Here is a tiny trained network, its code and every weight. The questions are about switching its units off for an input and a target symbol, where a switched-off unit gives its printed mean instead of its output.

import numpy as np


def w(rows, s, z=0):
    codes = np.array(rows[::2]) - 128.0
    scale = np.full(codes.shape[1], s)
    scale[-1] = z or s
    return codes * scale


def softmax(a):
    e = np.exp(a - a.max(-1, keepdims=True))
    return e / e.sum(-1, keepdims=True)


def log_softmax(a):
    a = a - a.max(-1, keepdims=True)
    return a - np.log(np.exp(a).sum(-1, keepdims=True))


def net(x, mask):
    ids = ['αβζξστφ'.index(c) for c in x.split()]
    T = len(ids)
    res = E[ids] + P[:T]
    u = 0
    for l in range(3):
        r = res
        for j in range(3):
            rows = slice(2 * j, 2 * j + 2)
            q, k, v = (r @ M[l][rows].T for M in (Q, K, V))
            z = softmax(np.where(np.tri(T) > 0, q @ k.T / 2**0.5, -1e9)) @ v
            o = O[l][rows]
            res = res + np.where(mask[u + j], z, o[:, -1]) @ o[:, :-1]
        u += 3
    return log_softmax(res[-1] @ U[:, :-1].T + U[:, -1])


Q, K, V, O = {}, {}, {}, {}
E = w([
[59,140,147,113,154,152,161,125,116,251],'α',
[229,141,162,171,75,111,173,52,93,139],'β',
[123,98,132,144,194,237,85,218,106,172],'ζ',
[116,160,108,196,149,112,63,141,170,132],'ξ',
[130,174,55,63,142,202,109,78,161,156],'σ',
[100,75,33,161,171,80,189,90,105,72],'τ',
[202,85,92,188,96,154,48,149,91,70],'φ',
],0.02)
P = w([
[197,188,87,124,138,116,177,196,47,180],'0',
[220,179,100,117,145,120,164,190,71,160],'1',
[177,165,97,129,130,121,156,180,77,181],'2',
[166,163,95,135,123,127,147,168,92,182],'3',
[159,157,91,138,121,127,135,157,105,173],'4',
[141,148,93,139,118,127,127,152,124,171],'5',
[128,137,95,142,117,126,112,145,136,165],'6',
[141,136,96,142,118,124,113,129,160,148],'7',
[118,136,106,142,114,129,124,108,174,162],'8',
[127,121,110,143,121,123,108,99,187,140],'9',
[113,115,115,145,111,129,111,85,204,137],'10',
[110,105,124,152,112,121,97,76,216,126],'11',
[90,94,123,151,102,121,81,70,228,120],'12',
[90,97,116,153,102,124,84,64,250,105],'13',
],0.012)
Q[0] = w([
[101,254,126,195,166,110,112,73,193,73],'0.h0',
[89,183,33,247,140,99,130,114,139,150],'0.h0',
[50,129,29,113,168,134,130,217,179,157],'0.h1',
[236,120,71,143,126,155,88,154,135,167],'0.h1',
[107,128,194,85,148,104,110,161,65,76],'0.h2',
[87,175,159,60,128,91,118,101,164,76],'0.h2',
],0.0079)
K[0] = w([
[49,120,113,92,125,71,170,133,122,91],'0.h0',
[97,54,37,171,179,91,89,32,166,41],'0.h0',
[21,104,50,120,174,175,127,119,180,105],'0.h1',
[98,158,135,115,114,136,47,114,253,126],'0.h1',
[157,78,154,89,137,114,220,223,53,144],'0.h2',
[133,123,211,87,36,174,154,181,52,122],'0.h2',
],0.0063)
V[0] = w([
[151,104,79,162,245,90,207,105,34,150],'0.h0',
[185,142,105,141,92,151,95,113,74,161],'0.h0',
[54,119,166,145,86,202,109,189,32,184],'0.h1',
[167,120,119,110,30,88,88,121,74,44],'0.h1',
[112,116,176,28,97,49,105,146,165,111],'0.h2',
[195,111,181,108,68,154,200,225,3,137],'0.h2',
],0.0056)
O[0] = w([
[98,87,101,124,65,130,126,254,145,125,192],'0.h0',
[117,146,149,144,154,123,135,90,58,180,180],'0.h0',
[175,104,142,116,135,129,146,157,152,92,104],'0.h1',
[111,189,79,130,202,200,133,110,157,153,69],'0.h1',
[69,222,107,144,156,86,90,200,128,56,31],'0.h2',
[156,241,96,131,55,174,205,214,195,99,2],'0.h2',
],0.0085,0.0073)
Q[1] = w([
[172,162,159,118,157,171,42,109,115,108],'1.h0',
[133,73,92,157,116,141,85,147,83,209],'1.h0',
[158,148,121,111,41,155,162,93,124,119],'1.h1',
[164,103,147,240,133,97,65,189,254,222],'1.h1',
[153,132,184,213,218,83,128,171,138,97],'1.h2',
[70,216,202,153,117,59,129,182,129,51],'1.h2',
],0.0071)
K[1] = w([
[108,121,94,185,189,148,129,162,120,159],'1.h0',
[84,125,189,103,152,95,92,45,239,10],'1.h0',
[87,114,132,151,145,147,40,136,108,124],'1.h1',
[34,62,18,88,206,67,171,137,213,51],'1.h1',
[153,157,144,255,118,109,65,161,233,240],'1.h2',
[227,166,225,79,150,185,83,175,133,178],'1.h2',
],0.0062)
V[1] = w([
[87,157,249,132,10,64,198,64,153,43],'1.h0',
[197,160,134,142,117,30,145,145,121,190],'1.h0',
[83,119,46,130,70,57,195,128,92,115],'1.h1',
[166,194,123,90,127,61,54,162,170,219],'1.h1',
[97,223,107,26,153,80,58,171,101,95],'1.h2',
[154,96,30,85,111,24,93,189,252,202],'1.h2',
],0.0043)
O[1] = w([
[64,187,115,56,209,123,68,102,163,63,2],'1.h0',
[208,177,160,134,132,99,98,140,110,105,174],'1.h0',
[135,119,195,132,67,201,132,110,144,119,162],'1.h1',
[174,143,84,112,146,79,150,149,123,133,163],'1.h1',
[116,133,43,130,78,96,86,164,136,167,57],'1.h2',
[101,172,174,126,118,128,157,2,117,122,219],'1.h2',
],0.0087,0.0081)
Q[2] = w([
[216,124,174,194,126,36,167,97,178,106],'2.h0',
[90,129,180,156,2,227,40,26,122,228],'2.h0',
[197,78,104,199,56,77,94,57,146,183],'2.h1',
[97,143,180,118,175,115,98,127,120,252],'2.h1',
[60,246,153,112,172,74,104,174,172,82],'2.h2',
[124,171,83,5,100,227,134,81,180,113],'2.h2',
],0.0079)
K[2] = w([
[129,148,33,114,190,57,152,89,108,141],'2.h0',
[106,78,144,155,102,76,107,2,206,93],'2.h0',
[65,105,171,169,166,170,58,12,125,132],'2.h1',
[108,169,161,123,111,68,109,108,194,44],'2.h1',
[191,214,147,163,93,104,176,182,22,148],'2.h2',
[161,28,115,85,67,125,189,252,152,130],'2.h2',
],0.0078)
V[2] = w([
[121,132,189,90,77,150,20,148,164,197],'2.h0',
[208,191,144,161,177,154,98,53,105,186],'2.h0',
[103,145,151,117,114,65,193,121,202,205],'2.h1',
[119,104,177,117,220,168,139,155,92,169],'2.h1',
[142,181,136,190,98,74,109,130,166,144],'2.h2',
[100,119,155,254,79,129,161,190,82,113],'2.h2',
],0.0073)
O[2] = w([
[204,206,160,213,158,13,238,184,72,100,157],'2.h0',
[167,227,123,182,135,134,190,153,128,44,255],'2.h0',
[134,144,232,81,54,118,73,90,38,154,139],'2.h1',
[179,104,200,25,93,84,137,149,218,132,138],'2.h1',
[130,97,139,72,174,113,179,1,84,126,156],'2.h2',
[74,76,81,59,236,129,91,109,173,75,160],'2.h2',
],0.0092,0.016)
U = w([
[158,126,165,56,81,71,94,142,65,44,117],'α',
[74,188,139,109,108,150,119,142,102,3,236],'β',
[216,81,130,108,126,78,168,143,199,125,2],'ζ',
[165,74,115,126,234,50,146,75,30,106,164],'ξ',
[171,109,68,193,36,115,139,142,109,184,147],'σ',
[135,99,85,125,111,132,90,81,106,137,138],'τ',
[120,119,66,190,172,135,197,118,193,159,22],'φ',
],0.0042,0.0035)

Each question gives the input, a string of symbols that net reads in full, and the target symbol t.
The units are the heads (2 rows each of Q, K, V and O). Each row of codes is followed by its name. A weight is (code - 128) times the scale printed after its matrix; where a second scale follows, it is the last column's (O and U).
mask holds one flag per head, layer by layer. A switched-off head (its flag False) gives its mean, the last column of its rows in O, instead of its output. The means were averaged over made-up inputs and are rounded, as every weight is.
A unit's drop is (log p(t) with every unit on - log p(t) with that unit switched off) / (log p(t) with every unit on - log p(t) with every unit switched off).
The circuit of an input: a set's keep is (log p(t) with only the set's units on - log p(t) with every unit switched off) / (log p(t) with every unit on - log p(t) with every unit switched off). Starting from all 9 units, units are removed one at a time, each time the one whose removal leaves the highest keep (on an exact tie, the one counted first), for as long as the keep stays at least 0.8.
circuit, biggest first: the units of the circuit, biggest drop first
unit that matters most: the unit with the biggest drop
which heads matter: for each layer, one digit per head in row order, 1 if its drop is at least 0.15 and else 0, layers parted by /
input ξ β ζ σ ζ τ ξ σ β φ ξ, target φ: circuit, biggest first	[0.h0, 2.h1]
input ξ φ ξ β ξ τ φ σ, target φ: which heads matter	100 / 010 / 010
input β β ξ σ σ ξ φ τ ζ β, target ζ: unit that matters most	2.h1
input ξ ξ σ σ ξ τ τ, target τ: which heads matter	100 / 011 / 100
input τ σ ξ β ξ ξ σ ξ σ ζ σ, target ζ: circuit, biggest first	[2.h1, 0.h0]
input ξ φ ξ β σ τ τ φ ξ τ β, target τ: which heads matter	000 / 000 / 100
input σ α φ τ α ξ ξ σ ζ τ ζ, target τ: which heads matter	100 / 000 / 100
input β β ζ ξ τ φ ξ ξ β ξ, target β: which heads matter	100 / 011 / 100
input ξ ξ ξ σ ζ β φ ξ σ τ ζ, target τ: which heads matter	000 / 000 / 100
input ξ τ ζ β τ β σ ζ β β α ξ, target α: which heads matter	100 / 001 / 010
input σ ξ ξ σ τ ξ ξ ξ φ ξ ξ β φ, target β: circuit, biggest first	[0.h0, 2.h0, 1.h2, 1.h1]
input ξ τ σ σ ξ ξ σ ζ ξ ξ ζ σ τ, target τ: which heads matter	000 / 100 / 100
input ξ ξ ζ ξ β α σ β σ ζ σ σ σ ξ, target ξ: which heads matter	001 / 000 / 000
input σ ξ β ξ σ ξ ξ ξ σ τ σ ξ α σ, target α: circuit, biggest first	[0.h0, 2.h1, 1.h2]
input α β ζ σ ξ τ ξ σ φ σ ξ σ φ, target σ: circuit, biggest first	[2.h2]
input ξ ξ ξ τ σ ξ ξ ξ σ ξ φ σ ζ ξ, target ζ: circuit, biggest first	[0.h0, 2.h1]
input τ σ α ξ ξ β ξ, target β: which heads matter	100 / 011 / 101
input α β ξ ζ ξ τ σ ξ σ ξ ζ τ, target ζ: circuit, biggest first	[2.h1, 0.h0]
input ζ ξ ξ ξ ξ ξ τ α ξ ζ σ, target ζ: circuit, biggest first	[2.h1, 1.h1, 0.h0]
input σ β ξ ζ β β σ τ φ, target τ: which heads matter	000 / 001 / 100
input σ τ ζ β, target ζ: circuit, biggest first	[1.h1, 2.h1]
input β β α β, target β: unit that matters most	0.h2
input β ξ τ φ β σ ξ ξ β ζ, target β: which heads matter	100 / 011 / 101
